In the rows, 128 means zero.
Here are made-up elements, facts about them, and rows of numbers that follow some of those facts. Name the element behind each unnamed row.

Some facts about the elements:
bemom {μ=b}
betu {δ=bopu, μ=a}
bopu {μ=b}
bregrodru {δ=gebrun, μ=b}
bribrul {δ=kledrin, μ=a}
britam {δ=faklur, μ=d}
datir {δ=dradre, μ=b}
dezi {δ=grisku, μ=d}
dradre {δ=nabo, μ=b}
draplan {δ=grukluk, μ=c}
drikar {μ=b}
drilum {δ=plikle, μ=c}
drinuk {δ=kleki, μ=a}
drizer {δ=subrim, μ=a}
drodil {δ=zegromuk, μ=c}
drudre {δ=raklir, μ=c}
dupir {δ=pakol, μ=a}
dustos {δ=kopen, μ=a}
faklur {δ=supe, μ=a}
fekla {δ=madrer, μ=a}
flamir {δ=pigin, μ=b}
fletro {δ=giskibre, μ=a}
fliton {μ=d}
flogril {δ=pubom, μ=b}
flubran {δ=gulabri, μ=b}
fopifle {μ=a}
funokek {δ=ginem, μ=b}
gadra {μ=d}
gebrun {δ=vuflu, μ=b}
gibrin {δ=trefaki, μ=a}
gimek {μ=b}
ginem {μ=a}
giskibre {δ=drodil, μ=d}
gregral {δ=paklu, μ=c}
grigrifa {δ=kitebrak, μ=b}
grisku {δ=funokek, μ=b}
grovo {δ=bribrul, μ=b}
grukluk {δ=fletro, μ=c}
guben {μ=c}
gulabri {δ=datir, μ=c}
kaveguk {δ=gimek, μ=b}
kezer {δ=gregral, μ=a}
kitebrak {δ=drudre, μ=d}
kledrin {μ=b}
klefor {δ=fopifle, μ=c}
kleki {δ=tomi, μ=a}
klemi {δ=tezeku, μ=b}
kligre {δ=zifik, μ=a}
kopen {μ=c}
lasadrun {δ=kaveguk, μ=b}
lazar {δ=flogril, μ=b}
liflam {δ=guben, μ=c}
lopa {δ=resta, μ=d}
luflezin {δ=zuflen, μ=c}
madrer {μ=d}
metim {δ=teger, μ=a}
nabo {μ=b}
nogek {μ=a}
paklu {μ=a}
pakol {δ=kligre, μ=d}
pasu {δ=skuvil, μ=a}
pigin {δ=zitris, μ=a}
plikle {μ=b}
plobrum {δ=trudril, μ=c}
plodaska {δ=klemi, μ=b}
pubom {δ=tifu, μ=c}
pugrolan {δ=flubran, μ=b}
pupli {δ=luflezin, μ=d}
raklir {δ=dupir, μ=a}
replon {δ=pupli, μ=a}
resta {δ=drizer, μ=d}
roboklil {δ=replon, μ=b}
sabris {δ=stemir, μ=a}
sabugras {δ=skadral, μ=a}
sevum {δ=grovo, μ=d}
skadral {δ=sonel, μ=a}
skigol {δ=skomon, μ=a}
skomon {δ=grigrifa, μ=a}
skudom {δ=plodaska, μ=b}
skuvil {δ=tibral, μ=b}
sonel {μ=b}
stemir {δ=kezer, μ=c}
stenirol {δ=gadra, μ=b}
stoklem {δ=drilum, μ=c}
subrim {δ=lazar, μ=a}
supe {δ=drinuk, μ=c}
teger {δ=sabugras, μ=a}
tezeku {δ=vetasko, μ=b}
tibral {δ=sabris, μ=c}
tifu {δ=drikar, μ=a}
togran {δ=dustos, μ=a}
tomi {δ=togran, μ=b}
trefaki {δ=draplan, μ=a}
trudril {δ=pugrolan, μ=d}
tuklis {μ=c}
vetasko {δ=fekla, μ=d}
vuflu {δ=lopa, μ=a}
vupo {δ=sevum, μ=a}
zegromuk {δ=betu, μ=d}
zifik {δ=gibrin, μ=a}
zitris {δ=roboklil, μ=d}
zuflen {δ=plobrum, μ=a}

Named rows:
roboklil: [126 130 160 164 164 150 127 116 149 129 119 121 136 131 144 158 119 163
  66 101 131 139 124 100 124 127 123  90 115 107 147]
grukluk: [113 100 176 128 100 152 114 131 174 164 175  73  80 149 142 180  97 142
 131 109 156 132 123 134 114 117 111 130  86 113 129]
bemom: [129 145 160 152 171 147 131 121 144 134 125 104 131 123 138 159 122 162
  80 100 132 125 116 101 138 122 135  97 112 120 133]
vupo: [ 72 161 157 138 133  78 130 149 112 112 114 120 128 136 202 109 171 153
 169 142 149 131  99 155  91 138 150 151 110 165 192]
drilum: [120 179 176 174 118 130  85 144 241 181 229  98 129 130 167 198  58  98
 133  97 155  76 109 123  79 156  85 108 112 153 177]
ginem: [145 102 177 127 136 171 113  52 155 108 123 138  81  71 125 160 130 193
 179 133 149 122  91 160 126 167 178 151  93 118 150]
kitebrak: [106  86 147 179 107  74  77 138 164 105 129 103 102 115 131 191 109 166
 110  93 146 146 123 107 153 124 115 144 108 139 137]
dezi: [149  76 189 187 134  94  72  75 168  93  91 149 107 103 140 178 103 202
 128 100 157 161 135 161 161 126 108 165  96 149 122]
gulabri: [126  96 176 135 111 148 125 118 175 174 176 107  93 147 145 171  99 134
 129 131 152 128 119 127  95 122  98 136  98  98 128]
grisku: [163 126 201 147 183 180 115  63 151 107 100 132 121 106 136 162 119 200
  95  94 145 140 125 147 160 127 139 112  85 123 121]
flamir: [112 129 159 176 162 140 121 116 145 125 104 118 150 140 159 141 116 169
  58  88 132 161 142 119 115 126 108  81 118 118 155]
trefaki: [ 87 112 132 141 104 143 106 119 148 116 137  91  86  95 132 158 129 163
 152 112 141 138  99 129 106 165 169 119 109 122 180]
luflezin: [119  95 178 144 110 142 121 119 176 173 167 108 103 151 152 163  97 139
 126 124 152 140 131 137  91 122  94 133  99 105 132]
togran: [ 88 128 130 145  93 147 130 126 149 122 128 145 101  87 146 138 137 141
 154 128 145 162  68 119  97 166 155 129 133 113 137]
draplan: [110 102 177 131  98 151 113 132 171 162 172  72  80 150 142 180  94 145
 132 105 157 137 125 134 115 116 110 128  86 114 131]
skudom: [121 148 165 172 166 140 123 116 148 130 110 124 151 138 165 145 119 157
  68  96 128 153 126 116 123 125 114  92 121 128 148]
resta: [141  94 148 174 153  53  93 111 166 133 122 128 118  93 120 180  99 182
 127 125 144 104 130 129 135 118 103 162 100 147 138]

Which element is each row?
No name comes twice in this set of rows, the named rows included.
[144  72 218 162 109 158  61  94 146 141 185  69  94 231 210 175 136 126
 120 125 121 156 164 144 127 114 131 151 100 145 203]	liflam
[141 210 158 174 179 144  99 142 215 138 208 108 153  96 140 202  90 112
  83  84 127  49  87  67 119 162 132  78 123 142 174]	plikle

Now the same elements, written a new way:
Some elements and their rows:
grukluk: [151 162 130 133 136  73  82 144 150 172 114 107 111 166  87  47  97 158
 112 134  79 173  68 115 114  99  78 169  85 165 142]
zitris: [ 87 126 103 153 137 129 131 170 135 113 129 154 151 132  89 164 135 143
 157 165 201 105  91  92 182  98 119 157  83 100 161]
drilum: [141 123 144 114 141 133 102 121 153 114 147 129 110 134 119 118 105 120
 128 125 124 131 112 146 132 109 119 149 115 125 141]
draplan: [125 169 148 128 155  92  91 158 152 157 104  79  88 155  97  44  96 161
 121 142  81 162  63 120 125 124  71 153  88 170 143]
trudril: [179 135 134 127 120 170 217 101 161 120 132 152  92  84 116 113 155 100
 153 192 133 201 163  87 193 101 140 108 100 139 152]
skadral: [107 123 143 122 133 118 123 125 113 123 120 124 133 150 148 130 147 138
 128 131 135 142 146 126 136 121 141 136 123 127 109]
datir: [218 153 153 120 109 153 191  78 144 136 133 134 111 105 129  96 159  89
 116 165 100 169 183 119 146 147 129  93 140 163 160]
roboklil: [113 107 105 154 122 126 115 174 124 129 142 151 180 149  91 127 159 141
 149 167 231  60  81 109 196 116 119 134  94 123 199]
pugrolan: [226 138 151 124 107 165 211  81 151 137 142 140 108  97 128  83 172  88
 130 180 119 175 183 114 175 137 139  82 129 170 175]
tezeku: [115 219  74 153  80 141  62 166  93 138 145 103  65 145 156 182 174  43
 104 105 140  97 211 168 152 158  95 184 148 158 184]
luflezin: [136  82 134 133 136 143 124 159 163 112 167 153 135 128 104  97 137 126
 160 172 209 122  83 125 216  76 137 140  73 125 190]
grisku: [152 148 130 130 126 126 129 116 122 130 126 132 145 138 110 128 142 118
 115 141 138 103 135 126 127 148 109 126 135 140 161]
kaveguk: [148 142 126 133 122 128 132 121 123 134 126 127 144 131 112 124 136 120
 121 136 137 101 129 127 124 150 113 122 138 138 155]
plobrum: [178  97 157 117 130 158 160 119 173 115 161 147 103 107 120  80 138 105
 150 177 157 166 124 128 206  85 146 120  88 144 177]
pubom: [130 131 121  97 179 137 121  87 149  87 150  96 133 138 125 135  97 137
  78 131 105 120 102 150 136 115 152 153  96 117 156]
vetasko: [ 87 220  70 150  98 152  81 165 106 124 139 114  44 125 150 205 150  60
 120 114 128 139 206 142 156 131  99 198 127 130 153]
zuflen: [124  87 147 134 121 139 168 138 129 123 139 142 141 140 143  98 181 135
 157 183 192 157 129 107 217  91 160 119  89 138 151]

Name these rows:
No name comes twice in this set of rows, the named rows included.
[ 84 167 108 138 103 130  79 155  91 131 129 103  83 153 177 160 170  91
 118 109 132 143 191 158 152 127 130 172 132 140 129]	fekla
[ 34 135 211 115 177 122 131 148 129 109  58  86  97 123 164  76 125 129
 160 164 118 124 106 122 136 191  99 124 128 145 121]	kligre
[103 101 160 120 136  97 108  88 126 123 103 185 162 147 153 141 141  95
 132 132 141 150 163 130 113 131 146 166 125 112 111]	skomon
[162 173  72 155 114  52 106 116 134 195  97 169 153 163  65 104 115 152
 105 133  83 203 108  68  99  82  95 192  85 139 113]	giskibre
[104 132 124 106 163 126 137  85 112 100 125  92 155 159 156 145 144 159
  80 134 115 139 139 132 138 125 169 146 110 122 121]	vuflu
[148 153 116 122 141 131 136  94 121 117 129 113 157 138 115 140 134 128
  88 140 121 100 132 130 126 150 132 129 123 134 167]	gebrun
[136 155  98 108 167 135 155  70 121 101 132  84 173 138 123 143 123 146
  60 143 108  88 118 134 130 155 154 124 114 130 170]	flogril
[ 51 162 193 123 168 113 133 167 119 130  64  48  85 144 149  56 131 171
 144 161 102 144  88 109 144 173  88 116 115 168 119]	gibrin
[193 145 141 125 114 146 174  94 134 138 131 130 119 108 125 107 146  97
 119 151 109 143 165 125 135 147 128 100 141 156 155]	dradre
[ 73 164 173 130 159  98 127 166 117 147  70  53  95 161 137  49 133 181
 134 156  94 157  86 105 139 156  87 129 109 172 118]	trefaki
[133 194  96 145  97 135  90 144 102 134 138 113  94 145 136 161 160  76
 111 117 138 102 184 153 140 156 103 161 142 151 176]	plodaska
[104  80 183 105 157  99  73  70 172 103 105 229 149 105 135 123  86  36
 146 132 131 127 136 156  84 151 133 189 127  94 145]	drudre
[223 129 171  99 127 161 175  75 172 117 156 134  67  98 140  85 130  82
 127 161  86 209 173 138 159 108 142 116 115 156 150]	gulabri

The same elements again, as new rows of numbers:
Some rows with their names:
kleki: [135 106  86  41  78  41 120 118  14 158 143 148 141  75 148  94  83 160
 142  39 133  73 104 134 115  91 101 118 129 136 145 126 143 107 157 102
  74 195 148  74 103 148 177]
ginem: [149  87  93 165 122 131 100  96 105 141 157 153 145 118 129 118 183 133
 106 134  98 134 108 102  84 169 121 134 154 176 118 143 103 121 133 138
 154 114 105 119 112 157 112]
vuflu: [ 91 117 131  84 159 157 110 147 121 107 119 147 118 140 166  98 142  89
 130 101 139 137 117 125 105 140 126 114 162 113 126 156 161 135 144 174
 150 151 105 139 106 118 198]
datir: [ 97 169 138 173 119 147 110 178 199 133 160 105 121  54 135 135 120 145
 137  98 149 143 174 178 162 122 110 137 109 137 102 120 111 137 154 176
  98 138 110 120 202 156  98]
drikar: [129 127  98 168 146 144 125 131 158 140 167 127 154  87 120 125 149 157
 117 158  90 133 149 111  90 128 133 122 145 164  92 129  86 101 141 125
 147  81  99 132  80 119  83]
gimek: [138 132  97 172 133 135 127 122 153 142 162 129 153  89 115 123 146 163
 115 160  86 130 147 122  95 131 132 120 146 166  97 126  83 101 132 124
 141  83 106 126  93 125  77]
drizer: [ 76 119 124  69 187 177 103 166 130  96 111 152 109 128 183  92 148  65
 130  98 146 136 122 108 102 138 126 112 177 106 112 174 168 127 156 194
 162 150  91 157  72  93 225]
lazar: [ 68 158 130  80 201 178 133 192 175 100 117 136 120  98 171 103 118  98
 136 114 138 131 157 121 112  98 139 101 162  95  96 147 147 112 154 169
 151 114  88 162  58  67 181]
klefor: [152 119  96 138 117 133 142 127 133 112 120 114  96 133 111 155 114 112
 130 133 127 115 101 117 139 148 136 118 115 141 119 128 118 144 116 126
 105 108 116 127 108 109 116]
drodil: [158 157 110 188 113 135 199  74 150  55  88  59 111 195 102 110 123 148
 174  90 109 149  84 161 113 130 145 116  66 186 139 138 229 160 134 137
 127 165 173 110 133  40 134]
stemir: [178 126 146  77 109 187 158 165  72 116  28  61  70 115 140 183 107 115
 156 219 109  91  88 117 110 145  92  88  84 104 152 114 118 130 104 127
 205 126  93  30 204 115  91]
pasu: [131 113 140 110 126 139 117 132  96 135 110 136 124 137 141 117 140 124
 130 121 124 124 108 122 102 147 114 127 135 117 143 131 140 137 127 138
 153 150 127 103 167 151 141]
tezeku: [ 85 149  87 131  64 139 227 171 126 131 160 151 123 234 143  99  63 123
  98 227 124 224 182 232 153 100 133 135 192  54 110 153 105 125  95  95
  67 121 153 112 112 207 108]
drinuk: [133 108  90  46  79  40 126 120  15 153 144 150 141  80 147  94  81 159
 146  40 134  77 107 138 121  94 101 121 130 132 140 131 149 107 154 102
  76 192 150  79 104 154 174]
dezi: [137 131 167 122 128 111 135 109 122 139 123 110 116 120 142 141 139 120
 122 143 139 136 143 130 175 109 124 135 107 131 133 140 116 120 124 137
 142 154 143 147 108 125 141]
flubran: [ 91 183 148 188 106 142  96 189 218 131 162 100 111  44 140 144 121 148
 150  70 165 142 187 190 187 122 110 144 103 129  99 121 104 146 156 187
  90 139 117 120 232 168 100]
fliton: [158 112 141 151 122 109 124  86 123 147 157 112 126 103 137 144 167 127
 111 162 112 142 137 115 155 131 125 134 119 173 114 148  82 115 125 134
 164 134 127 146  81 129 110]

Which element is each row?
No name comes twice in this set of rows, the named rows included.
[102 144 186 128 168 137 119  55 116 128 170  97 149 141  35 210  99 113
 101 200 134 104 141 173 157 113 105 167 114 163 160 142 175  77 122  86
  93 172 151 199 175  95 212]	kitebrak
[135 126 143 167 137 126 167 100 135  90  91 105 163 197 139  52 166 153
 146  60 121 180  90 128 100 148 155 134  77 174 155 123 230 175 145 151
 146 184 192 106 160  90 127]	fletro
[ 97 100 154  98 191 146  78 144 112 162 159 162 168 141  61 164 118 102
  70 149 154 117 105  88 131 161 132 166 129 128 168 106 171 120 129  82
  61 140 138 179 198 143 162]	dupir
[118 114 133 127 134 136 106 110 100 123 135 141 135 145 115 124 136 120
 122 122 126 122 114 135 109 139 119 137 140 135 150 134 156 127 130 130
 125 154 134 134 161 142 170]	skigol
[168 118 117 112 111 165 145 142 102 119  76  88  84 119 125 175 122 117
 145 184 106 104  92 112 118 152 111 100  98 132 135 123 105 129 113 129
 165 106  92  73 148 109  93]	gregral
[120 147  89  58  95  48 151 149  63 153 152 132 159  50 135 107  47 190
 150  67 119  78 147 149 129  54 116 111 115 119 114 108 123  86 157  84
  71 151 145  86  86 125 139]	tomi
[154 120  71  62  73  60 160 130  56 128 128 119 101  86 130 142  57 134
 156  74 128  76  99 133 146  97 119 105 109 131 124 121 133 119 137  99
  56 154 140  92  84 107 150]	supe
[112 155 137 130 138 120 133 137 149 128 120 136 143 135 118 126 108 154
 138 136 129 114 160 140 120  94 139 125 137  94 125 107 125 116 121 111
 129  99 136 135 122 119 114]	flamir
[129 114 144 116 114  96  98  83 111 124  93 175 124 186 128 117 132 131
 143 107 137  89 121 111 108 119 137 131 159  76 162 118 137 143 105 114
 153 110 141 140 129 141 149]	pigin
[154 139 189 121 110  66 111  47 129 130  81 145 116 190 127 147 134 135
 149 139 147  83 148 111 163  80 145 131 137  59 153 124 101 126  87 101
 180  99 162 175  77 111 144]	zitris
[128 168 161 139 116  74 109  81 169 121  80 172 138 197 108 127 102 168
 168 123 137  59 168 118 109  66 161 116 167  27 144  90 104 127  83  81
 160  45 145 167  93 105 107]	roboklil
[ 79 171 146 139 169 150 126 107 144 112 168 112 162 138  37 177  76 146
 123 180 112  96 158 180  98  97 111 142 131 138 153 120 184  76 131  82
  86 132 138 172 192  91 178]	grigrifa

